(in the rows, 128 means zero)
Facts:
j105 κ [j852]
j111 κ [j392, j211, j218]
j157 κ [j216, j307, j204, j353]
j158 κ [j802, j502, j443, j621, j11, j724]
j177 κ [j448, j186, j432, j434, j922]
j21 κ [j379, j137, j852]
j22 κ [j704, j946]
j228 κ [j376, j847, j886]
j237 κ [j921, j293, j450, j253]
j240 κ [j726, j57, j886, j100]
j241 κ [j922, j41]
j255 κ [j375, j390, j27]
j285 κ [j525, j304, j439]
j365 κ [j886]
j378 κ [j186, j755]
j382 κ [j202, j895, j350, j906]
j483 κ [j321, j450, j112, j253]
j500 κ [j593, j618, j137, j674, j337, j353]
j501 κ [j330, j795, j72, j37, j67]
j540 κ [j340, j337, j988]
j553 κ [j181]
j620 κ [j802, j427]
j622 κ [j112]
j663 κ [j752, j795, j895]
j702 κ [j11, j505]
j705 κ [j721, j120]
j720 κ [j57, j348]
j732 κ [j448, j771, j570]
j763 κ [j886, j96, j906]
j769 κ [j186, j991, j174, j348, j399, j350]
j796 κ [j721, j359, j505]
j803 κ [j181, j466, j577]
j821 κ [j390, j304, j782]
j835 κ [j204, j116, j675]
j865 κ [j570, j704, j963]
j899 κ [j201, j984, j348, j39]
j939 κ [j274, j399]
j952 κ [j698, j925, j129, j345]
j954 κ [j523, j502]
j997 κ [j674, j218]
[j100, j105, j112, j120, j129, j139, j142, j177, j201, j204, j21, j211, j216, j255, j304, j321, j330, j337, j340, j348, j350, j353, j359, j365, j375, j376, j378, j379, j390, j41, j439, j450, j466, j501, j525, j540, j553, j57, j620, j622, j663, j684, j705, j720, j721, j726, j763, j771, j796, j802, j803, j834, j835, j852, j865, j886, j922, j939, j946, j952, j954, j96, j988, j991, j997] η gotrom
[j11, j111, j116, j186, j202, j218, j244, j253, j274, j285, j293, j345, j37, j382, j39, j399, j443, j448, j449, j483, j486, j505, j577, j593, j674, j724, j747, j752, j755, j795, j821, j847, j895, j960, j963, j984] η tenum
[j137, j157, j158, j174, j181, j22, j228, j237, j240, j241, j27, j307, j326, j392, j427, j432, j434, j500, j502, j523, j570, j618, j621, j67, j675, j698, j702, j704, j72, j732, j769, j782, j899, j906, j921, j925] η lovul
[j100, j157, j240, j253, j304, j378, j427, j434, j593, j705, j834, j895, j939, j960, j997] ζ d
[j105, j11, j120, j22, j375, j379, j41, j450, j486, j525, j618, j663, j684, j925, j952] ζ f
[j111, j129, j139, j177, j211, j218, j228, j330, j345, j348, j359, j365, j37, j382, j449, j502, j570, j698, j702, j763, j796, j899, j921, j963] ζ e
[j112, j137, j202, j255, j27, j274, j321, j326, j337, j39, j439, j448, j540, j577, j620, j721, j732, j747, j782, j803, j954] ζ b
[j116, j142, j158, j186, j201, j204, j21, j216, j241, j244, j285, j307, j340, j350, j353, j376, j432, j443, j505, j523, j553, j57, j621, j622, j67, j674, j704, j720, j724, j752, j755, j771, j795, j802, j821, j835, j865, j886, j922, j946, j988, j991] ζ a
[j174, j181, j237, j293, j390, j392, j399, j466, j483, j500, j501, j675, j72, j726, j769, j847, j852, j906, j96, j984] ζ c

Known rows:
[167 133 108 163 171 177 129 142 103 123 175 126 145 144 104 107 134 127
 100  68 119 126 121  70 113 140 134 148 107] : j946
[177 139 109 167 185 196 117 145 116 113 162 140 151 115  98  99 138 117
 114  90 109  98 125  60 108 150 117 138 112] : j621
[171 124  95 157 179 162 130 101 101 110 196  89 101 103 137  84 113 167
 158  53  98 131 136 102 128  87 129 164 140] : j348
[166 144 119 159 182 179 108 119 132 120 182 130 115 142 132  78 131 122
 136  75 104 134 140 101 111  89 137 141 117] : j379
[148 167 128 164 173 196 128  94 153 122 192 141 145  98 155  95  79 158
 159  37 109 118 160  87 126  83 110 136 138] : j796
[170 138 115 164 171 180 118 143 122 119 188 117 125 120 116  80 131 148
 126  83 100 110 148  89  96  96 112 149 139] : j925
[162 132 114 160 126 168  90 106 149 130 143 151 139 134 108 126 100 153
  99  35 114 102 143  44 119 102 127 155 111] : j157
[171 157 122 164 154 181 137 128 117 119 184 142 136 132  96 105 119 157
 115  63 118 114 147  74 103 112  99 153 115] : j747
[163 154 118 163 164 187 131 137 117 127 193 128 132 130 128  89 116 142
 133  62 103 131 157  78 101  90 124 151 127] : j684
[173 124 116 155 180 164 109 113 125 110 145 150 127 147 103 107 141 117
  97  82 118 120 108  85 111 128 139 151 101] : j674
[158 154 129 163 160 188 112 107 141 150 187 139 135 141 144  96 108 134
 128  54 106 130 152  81 113  87 126 145 122] : j105
[166 152 122 159 188 188 119 131 123 139 192 121 132 137 147  84 126 123
 151  79  94 131 144  99 117  91 131 149 120] : j375
[161 156 110 153 131 169 129  90 125 142 197 102 132 108 144 117  80 170
 156  34 108 124 161  83 125  84 114 166 139] : j763
[173 124 105 156 184 166 108 139  96 160 178 106 147 152 109 132 130 126
 115  70 117 140 107  95 131 134 137 152 108] : j57
[169 127 118 160 168 175  91 122 145 108 171 139 107 145 125  79 138 128
 117  79 104 110 127  94 105  84 129 152 119] : j618
[159 144 100 174 131 190 117  85 148 134 192  99 120  94 135 114  88 172
 155  35 117 108 157  81 125  84  99 162 154] : j228
[140 111 140 123 173 137  78 133 132 149 135  82 105 117 162  86 136 144
 158  67 134 152 116  96 124 101 134 155 149] : j906

Rows:
No name comes twice in this set of rows, the named rows included.
[155 162 132 171 168 204 100 136 150 160 154 145 157 113 115 137  89 125
 129  59 122 105 143  36 129 144 107 126 119]	j158
[157 154 135 161 150 191  99 125 153 162 188 122 142 129 135 109  91 153
 135  58 106 121 152  72 112  91  97 149 144]	j22
[114 116 128 161 132 146  80  82 152 121 130 110 101  97 166  90 113 154
 137  40 130 144 152  42 113  82 136 155 145]	j500
[122 119 144 126 132 140  75 126 141 168 129  84 118  92 158 129  83 168
 157  31 131 149 154  47 130  96 121 164 159]	j769
[173 154 104 164 187 201 130 130 123  96 192 124 136  86 131  76 124 160
 160  76 102  96 153  99 105 109 108 142 137]	j502
[147 161 133 153 138 187 125  81 143 158 194 117 137 119 134 132  83 171
 160  28 124 137 158  90 125  86  88 157 144]	j382
[170 131 112 153 153 158 126 109 118  96 160 146 120 148  98  90 140 137
  97  67 123 112 127  72 101 110 130 156  99]	j593
[168 147 110 149 163 175 131  91 119  98 190 147 103 127 119  77 128 164
 157  61 118 105 149  99  93  91 120 156 116]	j218
[155 161 108 176 168 201 125  96 153 107 184 129 139  85 143  91  90 165
 160  52 104 100 159  84 120  98 100 150 145]	j702

Now the same things, written a new way:
Known rows:
[140 124 117  86  83 124  93 123  61  73 132 153 144 195  88 164 171 136
 169 232 113 132 133 108 100 131 130] : j483
[180 102 144  95 115 186 137  94 109  90 127 126 143 125 132 107 157 133
 124 120 119 101 127 154 161 129 125] : j895
[111  93 107  79  94 151 133 138  86 132 121 135 151 169 132 107 145 167
 172 169 110 173 147 156 128  86 142] : j439
[124  60 133 102  98 175 120 150 115 162 107 148 138 125 135  84 144 201
 158 133 105 156 128 127 127  99 174] : j337
[172 111 148 127 134 128 157 115 155  89 143 106  97 151 104  95 155 143
 101 137 107  78 145 140 168 107 135] : j37
[177 128 128  90 109 164 122 138 101  98 120 108 139 108 108 134 149 150
 137 151 120 100 125 141 142 138 129] : j960
[145  78 103  94  91 171 142 124  97 139 122 166 182 166  96 123 152 146
 158 174 116 143 138 124 150 120 130] : j466
[104 154 176 125 134  99 105  70 157 123 134 136 105 113 151 138 136  88
  72  42 134 134 133 116 113 155 129] : j795
[148 128 101 122 150 177 142 139  76 112 121 111 185 111 125 126 137 149
 156 167 126 102 111 159 135 121 101] : j939
[146  87 144  88 109 201 134 116  93  96  98 155 129 154 168 107 154 143
 142 148  88 159 137 153 128  69 147] : j202
[134 143  94 111 151 181 145 153  82 108 113 113 182  96 124 146 127 149
 170 183 129 105 110 166 157 123  96] : j378
[159 135 138 150 147 114 128 155 141  89 121  97 100 121 105 127 154 177
 117 184 108  67 124 105 134 123 128] : j111
[ 83 162 113 174 167  49 118 134 120 141 144  93 118  97 172 164 114 110
 135 115 112 126 121  96  82 145 115] : j952
[ 90 188 151 134 129  94 106 112 169 145 138 132  86 104 125 161  78  73
 120  87 173 132 117 141 141 161 126] : j704
[200 113 109 131  94 153 153 165 115 127 132 110 127 142  89 115 124 119
 149 132 150 133 126 146 144 126 132] : j427
[162 139 131 184 172 139 167 150 128  78 134 114 110 144 114 114 106 140
 129 185 125  80 103 159 139 114 113] : j899
[162  87 113 115 132 175 159 117  90 122 144 121 178 130 130  91 145 157
 123 116 118 118 122 156 150 128 112] : j100

Rows:
No name comes twice in this set of rows, the named rows included.
[151 130 125 133 117  76 160 114 148  98 182 101  85 189  83 104 118 130
 142 162 136  83 129 161 170 133 146]	j921
[155 115 109 105 123 153 143 140  91 127 135 108 173 120 106 112 147 158
 151 146 136 121 127 152 138 137 114]	j834
[151 111 108  85  98 137 142 125  98 139 155 104 163 133  97 109 144 155
 157 138 135 114 136 164 156 147 125]	j304
[157 148 143 110 124 135 142 137 158 103 121  97  93 124 110 132 136 125
 128 165 119  61 144 147 201 110 122]	j963
[ 87 138 123 176 162  67 111 135 132 158 136 101 112  82 169 143 114 129
 122  89 114 111 122  82  88 156 136]	j105
[167  81 115 105  70 169 138 125 108 113 134 177 136 186  86 123 127 119
 156 170 138 135 128 134 147 125 142]	j181
[143  64 134 111  82 181 111 153 118 138 112 158  99 140 131  86 114 184
 162 152 118 153 114 134 121 103 188]	j137
[171 106 109 144 130 116 181 166 156 142 137  94 134 145  90  96 143 155
 110 146 124 111 153 136 169 105 118]	j359
[101 162 164 123 130 100  84 100 171 138 123 130  94  80 133 154 127 112
  93  58 140 123 123  86 108 164 142]	j116
[111 123 149 182 135  81 107 129 169 157 142 114  64  77 166 133  86 125
 119  61 143  96 108  87 111 169 167]	j618
[165 125  84 125 128 145 143 176  84 125 125 102 166 124 100 127 153 161
 151 163 139 129 123 130 111 127 106]	j705

Now the same things, written a new way:
Known rows:
[165 149 116  77 163 161 118 123 123 175 119 136  98 149 217] : j304
[157 131 130 112 134 149 139 144 147 170 118 148 120 187 170] : j112
[ 99  77 137 165  98 107 109 117 144 165 126 131 137  64 174] : j22
[122 150 137 126 134 126 158 138 142 135 122 112 147 171  80] : j991
[154 137 114 131 125 128 136 144 122 178 145 115 106  68 146] : j620
[129 109 137 146 118 125 102 126 157 123 126 164 132 201 191] : j921
[132 100 104 131 113 129  89 107 155 203 126 180 114  82 181] : j237
[141  63 156 143 113 138 118 147 166 126 114 152 183 175 166] : j450
[156 125 109  73 144 171 117 116 108 149 107 178  70 164 195] : j253
[116  69 146 156 101 119 139 140 149 175 119 115 165  59 129] : j663
[136 136 124 132 124 129 128 137 109  44 139 143 127 166  66] : j443
[120 120 152 136 127 125 150 139 143 127 117 109 159 162 115] : j348
[121 155  98  95 144 136 114  93 111 237 122 130  52  53 233] : j240
[160 125 115 129 119 136 140 146 137 206 135 139 103  88 158] : j255
[123 153 117 128 134 120 114 116 123 156 136 129  90 125 188] : j326
[126 160 124 142 136 111 101 123 130  80 147 130 127 174 139] : j621
[126 141 126 131 126 126 136 134 105  45 136 132 127 160  57] : j674

Rows:
No name comes twice in this set of rows, the named rows included.
[137 160 123  72 166 155 139 113 115 189 108 110  96 131 192]	j100
[123 111 120 120 124 131 136 119 141 202 117 123 142  49 103]	j501
[134 162  96 100 150 130  97  97 100 196 138 122  57  47 234]	j157
[154 114 116 145 101 131 149 153 160 213 132 156 123 106 104]	j622
[117  61 144 150  98 127 118 133 121  79 121 145 150 100 112]	j486
[126 127 119 136 110 128 144 136 115  99 131 146 113 124  59]	j244
[126  76 151 152 112 122 124 141 146 127 124 118 176 101 136]	j684
[139  91 120 106 123 154 109 118 135 103 110 188 134 161 112]	j293
[133 128 118 118 121 138 139 130 102 120 126 141  89 117 117]	j747
[142  77 104 121 100 147 116 124 134 168 117 192 112  72 104]	j483

